Below is a small trained network, with its code and all its weights. Each question gives an input and a class and asks what happens when units are switched off, that is, made to give their printed mean instead of their output.

import numpy as np


def w(rows, s, z=0):
    codes = np.array(rows[::2]) - 128.0
    scale = np.full(codes.shape[1], s)
    scale[-1] = z or s
    return codes * scale


def norm(h):
    return h / np.sqrt((h * h).mean(-1, keepdims=True) + 1e-5)


def f(y):
    return y / 2 * (1 + np.tanh(0.7978845608 * (y + 0.044715 * y**3)))


def log_softmax(a):
    a = a - a.max(-1, keepdims=True)
    return a - np.log(np.exp(a).sum(-1, keepdims=True))


def net(x, mask):
    res = np.array(x, float).reshape(1, 4) / 4 @ E
    u = 0
    for l in range(4):
        y = f(norm(res) @ A[l][:, :-1].T + A[l][:, -1])
        res = res + np.where(mask[u : u + 4], y, B[l][:, -1]) @ B[l][:, :-1]
        u += 4
    return log_softmax(norm(res)[-1] @ U[:, :-1].T + U[:, -1])


A, B = {}, {}
E = w([
[155,119,130,255,147],'x0',
[128,128,129,129,128],'x1',
[187,104,151,106,96],'x2',
[183,170,45,151,88],'x3',
],0.012)
A[0] = w([
[73,112,159,174,146,3],'0.n1',
[49,111,127,104,144,103],'0.n2',
[96,162,4,90,143,73],'0.n3',
[107,159,96,169,165,67],'0.n4',
],0.011,0.0065)
B[0] = w([
[160,189,207,108,251,149],'0.n1',
[73,134,150,107,95,214],'0.n2',
[95,212,167,123,43,255],'0.n3',
[123,191,159,198,84,164],'0.n4',
],0.013,0.0029)
A[1] = w([
[122,63,202,167,116,82],'1.n1',
[85,90,201,95,136,74],'1.n2',
[2,196,78,164,181,252],'1.n3',
[121,95,204,193,174,44],'1.n4',
],0.016,0.0035)
B[1] = w([
[46,225,214,177,197,208],'1.n1',
[152,22,117,162,78,232],'1.n2',
[71,70,61,128,221,254],'1.n3',
[196,251,142,114,172,228],'1.n4',
],0.013,0.0085)
A[2] = w([
[202,120,217,137,56,253],'2.n1',
[91,31,179,114,123,107],'2.n2',
[170,107,95,250,138,26],'2.n3',
[180,137,111,77,139,114],'2.n4',
],0.021,0.0048)
B[2] = w([
[132,178,178,144,3,254],'2.n1',
[157,79,100,222,85,229],'2.n2',
[116,24,142,166,82,209],'2.n3',
[145,98,84,67,129,149],'2.n4',
],0.018,0.01)
A[3] = w([
[205,177,173,72,116,90],'3.n1',
[104,172,72,65,104,126],'3.n2',
[165,38,39,168,169,4],'3.n3',
[151,121,108,119,250,11],'3.n4',
],0.022,0.0032)
B[3] = w([
[101,144,179,52,181,207],'3.n1',
[151,134,58,173,140,213],'3.n2',
[43,127,150,50,167,255],'3.n3',
[252,67,116,145,115,212],'3.n4',
],0.029,0.0076)
U = w([
[43,59,129,96,148,193],'0',
[150,88,173,166,6,176],'1',
[230,85,149,149,184,150],'2',
[133,222,228,125,148,82],'3',
[128,165,22,142,129,128],'4',
[172,219,105,16,58,1],'5',
],0.018,0.0036)

Each question gives the input, the list of numbers given to net, and the class t.
The units are the neurons (one row each of A and B). Each row of codes is followed by its name. A weight is (code - 128) times the scale printed after its matrix; where a second scale follows, it is the last column's (A, B and U).
mask holds one flag per neuron, layer by layer. A switched-off neuron (its flag False) gives its mean, the last column of its row in B, instead of its output. The means were averaged over made-up inputs and are rounded, as every weight is.
A unit's drop is (log p(t) with every unit on - log p(t) with that unit switched off) / (log p(t) with every unit on - log p(t) with every unit switched off).
The circuit of an input: a set's keep is (log p(t) with only the set's units on - log p(t) with every unit switched off) / (log p(t) with every unit on - log p(t) with every unit switched off). Starting from the 12 units with the biggest drops (on a tie, the unit counted first), units are removed one at a time, each time the one whose removal leaves the highest keep (on an exact tie, the one counted first), for as long as the keep stays at least 0.8.
circuit, biggest first: the units of the circuit, biggest drop first
most important unit: the unit with the biggest drop
top k neurons: the k neurons with the biggest drops, biggest first
k most important neurons of layer l: the k neurons of layer l with the biggest drops, biggest first
drop of u: that unit's drop, to one decimal
input [2,0,4,-6], class 3: top 2 neurons	(1.n4; 1.n1)
input [-7,-1,-3,8], class 4: top 2 neurons	(3.n2; 2.n1)
input [1,0,7,-2], class 3: circuit, biggest first	(1.n1)
input [-5,6,1,5], class 5: top 3 neurons	(1.n3; 3.n1; 0.n3)
input [-1,8,7,3], class 5: top 2 neurons	(1.n3; 1.n2)
input [-5,-8,4,6], class 5: circuit, biggest first	(1.n3; 3.n1)
input [7,-2,-2,7], class 0: circuit, biggest first	(3.n3; 2.n1)
input [-5,8,-1,1], class 4: circuit, biggest first	(2.n3; 3.n2; 2.n1)
input [-1,4,5,8], class 5: top 2 neurons	(1.n3; 1.n2)
input [-6,2,-8,2], class 4: top 2 neurons	(0.n3; 3.n2)
input [0,-4,-5,5], class 4: top 3 neurons	(0.n3; 1.n2; 2.n2)
input [3,-2,3,-5], class 3: top 2 neurons	(1.n3; 1.n4)
input [-1,7,4,6], class 5: top 2 neurons	(1.n3; 1.n2)
input [-1,-5,-6,4], class 4: most important unit	0.n3
input [1,-8,1,-7], class 3: top 3 neurons	(1.n1; 1.n4; 1.n3)
input [6,1,-8,0], class 2: top 2 neurons	(3.n4; 1.n2)
input [1,8,1,-4], class 3: top 2 neurons	(1.n4; 1.n3)
input [7,-6,-7,-2], class 2: top 2 neurons	(3.n4; 1.n4)
input [7,-3,-5,0], class 2: 2 most important neurons of layer 2	(2.n2; 2.n1)
input [1,-7,-5,2], class 0: circuit, biggest first	(1.n3)
input [-8,3,2,-7], class 1: 2 most important neurons of layer 1	(1.n3; 1.n2)
input [-8,3,-6,6], class 4: drop of 3.n2	0.2
input [-7,6,0,1], class 4: drop of 3.n2	0.2
input [-7,3,6,-7], class 1: drop of 1.n3	1.6
input [0,1,3,1], class 5: 2 most important neurons of layer 1	(1.n2; 1.n3)
